Each noisy cloud lies close to a flat space through zero. How many dimensions does it have?

bamer (12 x 6):
[[  1  -7   4  -9 -17 -11]
 [-16  21  -9  13   8  -6]
 [ 25   6  37   3  18 -26]
 [ -9   9   3  -4 -21 -35]
 [  0  -7  -9  -3   7  19]
 [-37  16 -35   3 -22 -11]
 [ -9  19  -1  11   6 -11]
 [ -8  -2 -10   0   1  13]
 [ -8 -13  -9 -18 -37 -13]
 [  1   0   8 -10 -22 -31]
 [ 23  -6  19  -3  17   8]
 [ 10 -13  -5  -1  17  30]]
 : 3

tud (12 x 6):
[[-19  31   6  -4 -28  31]
 [-10  10   5  -3 -14  -1]
 [-22  27   6  -3 -35   2]
 [ 12 -10  -6   6  10  18]
 [  7 -11  -2   0  29  23]
 [ 12  -8  -2   7  -4   7]
 [ 15 -20  -6   7  13 -30]
 [ -8  10   5  -7  16  19]
 [  0   2   2  -7  14  18]
 [  2  -2  -3   9 -38 -26]
 [  0   4  -1   2 -11   6]
 [-16  22   7 -12  14  51]]
 : 3

[[-10  -6  18  -2 -18  -4]
 [ 14   7 -11  10  10  11]
 [ -3 -10  16  43   0  52]
 [  7   3   8 -10 -11 -19]
 [  8   4  -4   4   2   5]
 [-11  -8   7   9  -1  13]
 [  7   7 -14 -14   5 -17]
 [ 21   2  16  20 -16  13]
 [-17  -4 -10   2  19  13]
 [  3   0   0  12   2  11]
 [ -5 -10   2  47  19  56]
 [ 20   9 -16   5  14   5]]
 : 3

Fis (7 x 6):
[[-34 -15 -31   9  -1  34]
 [ 15 -10  30 -27   4   2]
 [ -8  14 -17  24   0 -11]
 [ -8  18 -22  29  -5 -13]
 [  0  -9   5  -9   2   7]
 [ 18  11  16  -5   1 -20]
 [ 13  -1  13 -11   1  -6]]
 : 2

vop (12 x 6):
[[  7  -5 -18 -42  -1  13]
 [ -5  10  29  32   8  -7]
 [ -3  -3  -6   7  -5  -3]
 [ -3  -6  -9   6  -5  -5]
 [ -2   6  14  13   5  -2]
 [ 10  -9 -27 -52  -4  15]
 [ -7  -1  12  35  -1 -11]
 [ -6  22  48  40  16  -6]
 [ -7   5  15  36   2 -10]
 [  5   2  -5 -20   2   9]
 [ -2   7  13   7   4   1]
 [ -1   4   9   5   3  -1]]
 : 2

Rusek (12 x 6):
[[  1   4   1  10  -6 -14]
 [  1   0   0   4  -2  -7]
 [  2   7   1  21 -12 -29]
 [ -1  -3  -1  -8   6  12]
 [  1   4   1  13  -7 -19]
 [ -4 -14  -1 -41  24  58]
 [  2   9   0  20 -12 -28]
 [  1   6   1  17 -10 -25]
 [ -5 -15  -3 -40  22  55]
 [  0  -1   0  -2   0   4]
 [  0  -2   0  -7   4  10]
 [ -2  -8   0 -20  12  29]]
 : 1

[[ -8 -17  -4  15  19  14]
 [  1   0  -1   0   1   1]
 [-15 -26  -7  23  25  20]
 [-12 -26  -6  24  26  21]
 [-17 -30 -10  30  30  26]
 [ -5 -10  -1  10   8   8]
 [ -3  -5  -2   8   7   6]]
 : 1

[[ 29 -26  -2 -39  -9 -14]
 [ -3   4   0   5   0   2]
 [  3  -3  -2  -2  -4   2]
 [ 17 -17  19 -39  15 -35]
 [-23  20  10  22  15  -1]
 [ -2   4 -13  14 -12  18]
 [ -2   1  11 -10  12 -15]]
 : 2

[[-34  12   8  -9   7  -1]
 [ 51 -17  -1   3  -5  -2]
 [-14  16 -11 -21   8   9]
 [  4   5 -10  -8  -1   6]
 [  5  18 -22 -34   6  13]
 [ -9  -8 -10  41 -15   5]
 [-18  19 -14 -24   8   9]
 [ 14   2   0 -23   5   1]
 [-13   7  10 -14  10  -6]
 [-30  -2   3  24  -9  -1]
 [-31  18   6 -19  12   2]
 [ -8 -13  24  23  -3 -13]]
 : 3

[[  0   5   3  -6  -4  12]
 [-39  14  31 -23   7  32]
 [-23   9  10 -14  20  -6]
 [-39 -10  14  -3  35 -35]
 [ 18   3 -14   6  -8  -6]
 [  6  14   6 -11 -17  34]
 [-38 -20  28  -4  10   4]
 [ -5  10   2  -6   5   1]
 [ 16   6 -13   2   0 -10]
 [ -4  -8   2   5   3 -12]
 [-15   6  14 -11   2  21]
 [  6  16  -1  -7  -7  17]]
 : 3

saf (11 x 6):
[[  2 -18  -5  -4  -3  -6]
 [  6 -10  -5   2  -5 -11]
 [ 23  -8  -3  13 -13 -18]
 [-10  14  -2 -12  18  42]
 [-28 -14  -7 -30  17  33]
 [ 12   2   1   7  -7  -7]
 [ 36 -14  -7  17 -17 -19]
 [ 13  13   0   8   0   7]
 [ 10   0   1  11  -9 -16]
 [ 40  27  -3  21  -1  22]
 [-17  -7  -5 -20  15  26]]
 : 3

mezoz (10 x 6):
[[-14  15  10   8  18  -9]
 [ -9   4  25 -12   5  12]
 [ -9  18 -10  21   8 -15]
 [-17  11  27   1  14   3]
 [ 24 -27 -12 -13 -21  14]
 [ 21 -30  -2 -30 -24  22]
 [ 21  -4 -46  22  -8 -18]
 [-15  23   4  19  12 -14]
 [  1  -7   4  -6  -4   6]
 [ -4   1   1   3   4  -3]]
 : 2

kepon (12 x 6):
[[-47  23   5 -21  22  28]
 [-39  18   3 -18  18  23]
 [ 14  -6  -1   7  -6  -9]
 [-15   8   0  -7   7   9]
 [-35  18   2 -15  16  20]
 [-11   5   1  -4   5   6]
 [ 33 -15  -2  16 -16 -20]
 [-35  17   2 -15  16  20]
 [-18   7   1  -9   8  10]
 [ 15  -8  -1   7  -8 -10]
 [-24  12   1 -11  11  15]
 [  4  -1   0   2  -2  -3]]
 : 1

tedi (10 x 6):
[[-22 -10 -12  -8 -16 -10]
 [-20 -15 -10   4 -24 -26]
 [ 12 -29 -16  18 -31 -12]
 [-15   2  -8  -2  11   2]
 [ 13  10  13  17  12  -9]
 [ -9   3   0  12   7 -16]
 [  4  -6  -5  18   0 -11]
 [  9  14  12  -2  18   9]
 [-33 -19 -30  -7 -12   1]
 [ 47  12  18  15  18  18]]
 : 4

[[-29 -11  -7  22 -19 -20]
 [-52 -13 -16  33 -32 -32]
 [ 35 -11  18  -1  11  12]
 [  3 -17   8  14  -5  -6]
 [ -8  10  -7  -7   1   2]
 [ 13   2   4  -6   7   7]
 [ 11   8   2 -13   9  10]
 [ 32   2  10 -13  18  17]
 [ 13   0   5  -2   5   5]
 [-14  -5  -7   9 -10  -9]
 [-21 -14   0  21 -18 -19]]
 : 2

kazom (12 x 6):
[[  2  -2  -1   3   4   3]
 [  2  -5   2   2   3   2]
 [-25  54   2 -31 -38 -30]
 [ 10 -18  -2  10  12  13]
 [ 24 -47  -4  28  33  30]
 [ -4   4   0  -3  -4  -4]
 [-11  20   1 -12 -15 -15]
 [ -1   2   0  -2   2  -2]
 [  4  -5  -1   6   0   2]
 [ 15 -30  -3  15  16  16]
 [-10  20   0  -9 -12 -14]
 [  7 -14  -2   9   8   7]]
 : 1

falo (12 x 6):
[[ 16 -15 -13 -11   8   0]
 [  1  -6 -18  11   3   5]
 [-17  10 -11   9 -15  -4]
 [ -3  11  40  -3   6   1]
 [ 15 -16  -9  14  20  16]
 [ -2   6  -9 -41 -27 -26]
 [ -8   9  16   6   0   2]
 [  3 -10 -25  18   4   8]
 [-16  14  14  25  -1   8]
 [  6   8  44 -26   4  -6]
 [ 12  -5  30   3  25  11]
 [ 13 -18 -24  19  16  14]]
 : 3

[[  0  11   5   1   6  -5]
 [ 10 -22  -6  -6 -10  16]
 [ -3   5   4   4   1  -8]
 [  0   7   2  -1   2   0]
 [-14  23   9   8   8 -16]
 [ 26 -55 -13 -13 -30  43]
 [ -9  22   6   6  13 -16]]
 : 1

[[-10   0  24   1 -30   5]
 [ -6 -16  -3  27 -28  -5]
 [ 15  -6 -19   4  37   6]
 [ -8  15   7 -21  -8  -9]
 [  8 -23  -9  34  -6   9]
 [ -1   8  -9 -11  12  -6]
 [-17  -2  36  -2 -47   2]
 [  2  14  -1 -25  25  -2]
 [ 16  -1   3   1  31  13]
 [  0   0   4  -2   1   1]
 [ -6  -9  -4  20 -25  -3]
 [ 17  -8  -8  11  27  13]]
 : 3

[[ -2   1 -40  -9 -12  26]
 [ -5  10 -10  -1 -13 -11]
 [ -3   8 -29  -5 -15   9]
 [-14  -2 -29  -4  -7  11]
 [-32 -16 -40   0   1  26]
 [-10  -2 -39  -7 -13  25]
 [-25 -15 -16   3   6  13]
 [  4  12  -7  -3 -15  -9]
 [ 22  11  18  -2  -2 -12]
 [-10  -6 -30  -3  -5  17]
 [-18   4 -37  -4 -19   5]
 [  5   3  12   2   4  -7]]
 : 3

rok (12 x 6):
[[  5 -20  18  25  15  12]
 [ -8  -4  23   4  31 -23]
 [ -7  14 -15 -24  -2 -14]
 [ 13   8 -30 -14 -33  27]
 [ -2   1  -2   2  -2   2]
 [  3  -3   2   5  -3   2]
 [  1 -13  18  33  -3   6]
 [  6 -18   5   6  10  15]
 [-13  17   1   1 -17 -23]
 [ -5   5   5   0   0 -12]
 [ -4  -8  21  12  18  -8]
 [ 13  10 -42 -37 -24  27]]
 : 3

dipet (12 x 6):
[[  9 -18  -9 -10 -37  30]
 [ -7  -1  26  39 -16  -3]
 [-11   3  -1 -35 -47  39]
 [  1   1  -2   1   7  -2]
 [  6   1 -11  -5  17 -11]
 [-10   8   7   0  -5  -1]
 [-18  17  18   6  -2  -5]
 [ -3   3   0 -10  -7   6]
 [ -1   4  -3   1  19 -14]
 [ 39 -34 -36  -3   9   2]
 [  8 -10   2  20   4  -8]
 [ -3  -1   8  17  -1  -4]]
 : 3

[[  8   0  -8   6  -4 -27]
 [ 23   3   9 -28  -8   9]
 [ 11 -10   2 -10  14  14]
 [ 13 -35   1 -18  31  27]
 [ -1 -11  -8   9   3 -20]
 [  6  18   3   2 -19 -21]
 [-26 -18   1   0 -19   9]
 [ -3  22   2   7   4   4]
 [-38 -16   8   1 -24  28]]
 : 4

[[  2  -3  -8   8  10   8]
 [-13   5 -24 -13  10   6]
 [ -2  -1  -3   1  -4 -18]
 [ -6  33  38 -30 -32 -13]
 [ -2   8   4  -8 -10 -14]
 [ -1  -3 -14  -1  17  25]
 [ -7  33  24 -37 -22   7]
 [ -2  -7 -14   7  12   1]]
 : 3

tul (10 x 6):
[[  8   2   8  27  10  13]
 [ 25  -1  19  61  16  29]
 [  1 -10 -14 -17 -11  -9]
 [ 28 -17   2  44   4  18]
 [ -8   1  -3 -17  -4  -8]
 [ 20 -16  -2  27   0  11]
 [ 22 -16  -3  30   1  12]
 [  5  -5  -1   5  -1   1]
 [ -5   5   0  -4   0  -2]
 [ -6   5   4  -3   3  -1]]
 : 2

[[  9  -9 -21  10 -14   8]
 [ 28   1  28   8  -4   2]
 [ 13 -11   7  -3 -15   9]
 [ 17  10  44   3   7  13]
 [ 15   2  15   2  -1  -4]
 [-16   9  16  -4   9  16]
 [ 18   8  36   9  -4  32]
 [-27  -4 -18  -8  -5  14]
 [ -7   4  -2   3   1  12]
 [-26  -1 -49   6   3 -12]
 [ 13  -8  -5   3  -8  -9]
 [-12  -8 -46   4  -1 -23]]
 : 4

[[  1 -20  15  -8 -48   3]
 [  4 -14  11  -4 -48   3]
 [ -9  12 -15   6 -10   6]
 [  8   2   1  -1  -1  -4]
 [-22   2 -12  -1  -7  12]
 [ 41  -2  10   2 -15 -16]
 [-24 -14  11 -10   7   8]
 [ 27   5   2   4  15 -10]
 [-21  22 -26  10  -2  14]]
 : 3

[[ -5 -13 -10  -6  12  28]
 [ -9 -15   2   7  -2  10]
 [  5   5   7   5  -3 -15]
 [ 21  25  10 -11 -11 -18]
 [ 12 -10  15   7   2  -9]
 [  5 -16  -4  -1  26  16]
 [-19  13 -19  14  26 -31]
 [ -9  42 -25 -13  -2 -16]
 [ -6 -14  -3  -6  -4  25]
 [-18  15   2  12 -34 -26]
 [-39 -14 -19  16  -1  13]
 [ -4  -8  15  12 -21 -10]]
 : 4

[[ 12  10 -12  10  -5   3]
 [-18 -17  19 -13   9  -3]
 [ 23  20 -22  17 -11   2]
 [ 35  30 -35  26 -16   5]
 [  5   3  -4   4  -2   1]
 [ 14  13 -13  10  -6   3]
 [-24 -20  23 -17  10  -3]]
 : 1

[[ 27 -13   9  -3 -18  12]
 [ 19 -10   7 -14  -7 -11]
 [ -2  12 -36 -20  26  15]
 [ -4  -1   7   6  -5  -3]
 [-13   5   0  12   1   7]
 [  4   5 -17  -7  10  17]
 [-21  17 -25 -20  34 -15]
 [ -2   2  -4  -9   8 -10]
 [-10  -1  15  28 -16  11]
 [ -3   6 -15  -8  13   3]
 [-19   3   9   2   5 -28]
 [-33  -1  37  27 -13 -41]]
 : 3

kas (10 x 6):
[[  1   2 -46  16 -11  21]
 [ -6   0  23   0   3  12]
 [ -8 -17  37   5 -31  11]
 [  1   2 -34  11   0  13]
 [ -1  -2  14  -7  -1 -16]
 [ 16   0 -28   4 -15 -10]
 [ 18  13  10 -10   9  -6]
 [  2  -3 -24   5 -10  -6]
 [ -8   6  29 -10  24   0]
 [  4  -1  44 -10  -2  -6]]
 : 4

gim (12 x 6):
[[  5   6 -21  -7  10  34]
 [ 11  24   5  11  -8   2]
 [ -7  -2   1 -12  -8  -3]
 [ 20  29   1   3 -19  21]
 [ -9  16  -8 -28  -9  19]
 [-27 -18  12   4  24 -43]
 [  9  -7  13  11 -26 -15]
 [-25   6   7 -26   2 -14]
 [  5   7 -11  13  28  16]
 [-13 -26   3  -1  18 -21]
 [ 11  -3  -5  -1 -15  15]
 [-16   6  13  -6   3 -25]]
 : 4

Lodut (10 x 6):
[[-10   8  -2  -9  -6   6]
 [ -3   0  -1  -3  -1   2]
 [-29  20  -5 -29 -16  23]
 [-11   8  -1 -13  -7  10]
 [-23  17  -3 -24 -14  19]
 [ -7   5  -2  -8  -4   7]
 [ 10  -6   1  10   5  -7]
 [ 16 -12   2  17  10 -14]
 [-39  28  -7 -41 -21  30]
 [-27  19  -3 -28 -14  20]]
 : 1

Kazu (12 x 6):
[[ -2  -7  -9 -23  -9 -15]
 [ 28   0   2   1   2  18]
 [-41   1  -6 -15 -10 -32]
 [ -8   2   4   5   1  -1]
 [ 18  -1   4  14   8  19]
 [ -4  -3   5   5   0   1]
 [ 34 -10  -7 -19  -1  13]
 [-18   6   8  13  -1  -8]
 [-28   9   9  22   4  -7]
 [ 48 -12 -10 -25  -4  15]
 [ 50 -11 -11 -26  -3  15]
 [-15  -2  -5 -10  -7 -18]]
 : 2

[[ -8  -6  14   1   6   3]
 [ -9   6   5  -5  29   9]
 [  0 -29  28  14 -33  12]
 [  5  -2  -3   7 -13   9]
 [  9  -8   1   7 -13   0]
 [  9  -5   3   4   1  -1]
 [-11  -8   8  10 -21  26]
 [-24   5  -3   5 -21  28]
 [-13  15 -12  -9   1   0]
 [-33  -4  16  10   0  58]
 [-27 -21  38   1 -14   0]
 [  7  -5   9  -6  10 -32]]
 : 4

[[-19   4  36  -2  -4   4]
 [-36   5 -12  -9   4   0]
 [ 25  -6  -2  -8   9   4]
 [  3   4  -8   6  -3  -3]
 [-49   6 -12 -15   6   2]
 [-29  18 -10   0  -7   6]
 [-56  12  -5  10 -11  -8]
 [ 35  -7   0  -8   9   6]
 [ 13   2   7  16 -10  -2]
 [ 26  -4 -11 -11   9   6]]
 : 4

[[-14   4  -9  10  -4  -5]
 [  8   2   0  -5   1 -12]
 [  7 -10 -22 -19   4 -31]
 [  1  18  37  -3 -20  -6]
 [  0   3   1   4  -3   1]
 [  1   1   5  -9  -8 -11]
 [-21   9   0  22   1  15]
 [  0   8  12  -6 -17 -24]
 [ 18  -9 -10 -32  -4 -44]
 [ -3  -9 -29   2  18  -1]
 [ -6  12  -3 -10 -20 -40]
 [ 10   1  -1 -29 -10 -50]]
 : 3

kozig (12 x 6):
[[ 46  21  12  -4 -34 -11]
 [  0 -11  11  11 -11 -11]
 [ 12   2  33   6 -23 -17]
 [ 11 -17 -13  16 -13  -5]
 [ -9  -4  -9   1  10   9]
 [ -9 -10 -18   6   8   7]
 [ 19   8  17   0 -19  -7]
 [-21 -21  -5   8  10   2]
 [-23 -16 -30   1  23  16]
 [ -3 -20  29  19 -22 -22]
 [  7  -5  23   9 -16 -16]
 [  9   2  21   5 -13 -15]]
 : 3

[[ 31 -17  11  26  30  12]
 [ 13  -1   5   5 -18 -18]
 [-12   5  -4  -6   0   2]
 [  3  -6   8  22  44  20]
 [ 22  -9   8  13   5  -2]
 [ -1   2   7  17  18  -2]
 [ 21 -12   6  10  12   7]
 [ 25  -5  17  35  13 -17]
 [ 12  -8  -5 -13 -13   5]
 [ 30 -21   7  16  32  23]
 [-17   8  -2   1  13   5]]
 : 3

Rogu (11 x 6):
[[  5 -10  23 -12 -15   5]
 [ -1  -2  -1 -34   7  -2]
 [  9   7 -23 -21 -24  17]
 [ -5   0 -10   1   6  31]
 [  2   7 -25  -9  -4  15]
 [  0  10 -15  21  10 -22]
 [ -8 -19  43  15   9  26]
 [ -7  12 -36  20  15  27]
 [  6  -2  12 -10  -9 -15]
 [  8  -3  16  -5 -25   3]
 [ -7   5 -14  14  24   5]]
 : 4

gilik (9 x 6):
[[-19  22  11   7   2   7]
 [ -5  20 -16  15  10   7]
 [ 24 -11 -24   3   3  -5]
 [  1  -5 -32  11  10  16]
 [ 16 -32  25 -24 -15 -20]
 [ 33  -2 -39  11   8  -9]
 [ 13 -28 -13  -9  -2   1]
 [-17  -8  12  -9  -4  13]
 [-10  14  -7   8   7  11]]
 : 3

[[  9  21 -22   4 -24  18]
 [  6  -9 -11  13 -11  -6]
 [  7   6 -18   8 -18   8]
 [-12 -16  27  -9  30 -16]
 [ 15  30 -37   5 -39  28]
 [  2  -9  -1   7  -2  -6]
 [  3   5  -9   4 -10   4]
 [  3  21 -10  -8 -11  17]]
 : 2

[[ 11  15  14   6  -6  17]
 [ 30  46  39  10  -9  39]
 [  2   1   5   0  -4   5]
 [ -3  -6  -1  -1  -3   0]
 [ 15  24  19   5  -5  21]
 [ 16  30  19   5   2  17]
 [  7  10   8   3  -4   9]
 [ -1 -12   2   1 -10   3]
 [-17 -21 -23  -6   7 -24]
 [ 18  21  29  10 -18  32]
 [  8  14  11   3  -8  13]
 [  8  28   8   3  14   4]]
 : 2

[[-21 -32 -10  -6 -13  20]
 [ 24  32   2   6  12 -15]
 [ -1   7  22   1   8 -15]
 [ -6 -15 -14  -3  -9  13]
 [ 10  18  17   4  17 -22]
 [ 18  35  33  10  28 -37]
 [  0  -9 -15  -3 -10  13]
 [ 15  23   4   1  10 -10]
 [-23 -30  14   0  -4   6]
 [  2   5  -4   2   0   0]
 [-19 -25  -6  -4 -13  15]
 [ 22  25  -9   2   6  -5]]
 : 2

bomul (11 x 6):
[[ 23  10   1   3  -6 -29]
 [-21  -6  -2  -5   6  23]
 [-20  -9  -1  -2   4  25]
 [-11  -7  -2  -2   3  15]
 [-40 -18  -4  -5   8  49]
 [-42 -18  -1  -6  10  51]
 [-22  -9  -2  -5   4  25]
 [ 19   8   1   4  -4 -23]
 [  3   1  -1   0  -1  -6]
 [ 16   5   3   4  -4 -18]
 [ -9  -3  -3  -1   2  13]]
 : 1

Duna (12 x 6):
[[ -6   2 -15   3   7  -5]
 [ 10  18   6 -12 -24   7]
 [  7  -5  10  -7   1   3]
 [ -2  26 -11  -7 -23   2]
 [  6 -52  16   9  38  -4]
 [  7 -43  24  15   6  -3]
 [ -1 -39  22  10  36  -1]
 [-13  12   3  18 -15  -1]
 [ 15 -13  -6  -5   2  -3]
 [-10  28  17   0 -23   8]
 [ -3 -15  13  15  -1   0]
 [ 11 -11 -15   3  -7  -2]]
 : 4

[[-41   5  26  -5  13  -1]
 [-39   3  23  -4  19  -5]
 [  1   0   5  -1  10  -7]
 [-13   3   1   0 -14  11]
 [  4  -3   5   1  13  -8]
 [ 13  -2   3   1  20 -14]
 [-31   7  -9  -3 -45  37]
 [ -7  -1   7  -2   8  -5]
 [-32   4  17  -6   0   6]
 [ 45  -2 -19   4  -3  -5]
 [ 14  -2  -2   1  10  -6]
 [ 46  -4 -15   2   8  -9]]
 : 2

[[  2   2   1  -7   2  -8]
 [ -7   3   9 -31  13  14]
 [-22  23  -8   6 -34 -21]
 [  3   3  -2  -1   1  -8]
 [  4   2   0  -8   2 -17]
 [ 21 -26  19 -17  50  45]
 [-17  20   4 -21  -7  -6]
 [ -6   3  -3   6  -9  10]
 [ -1  -3  -7  28 -13   3]]
 : 3
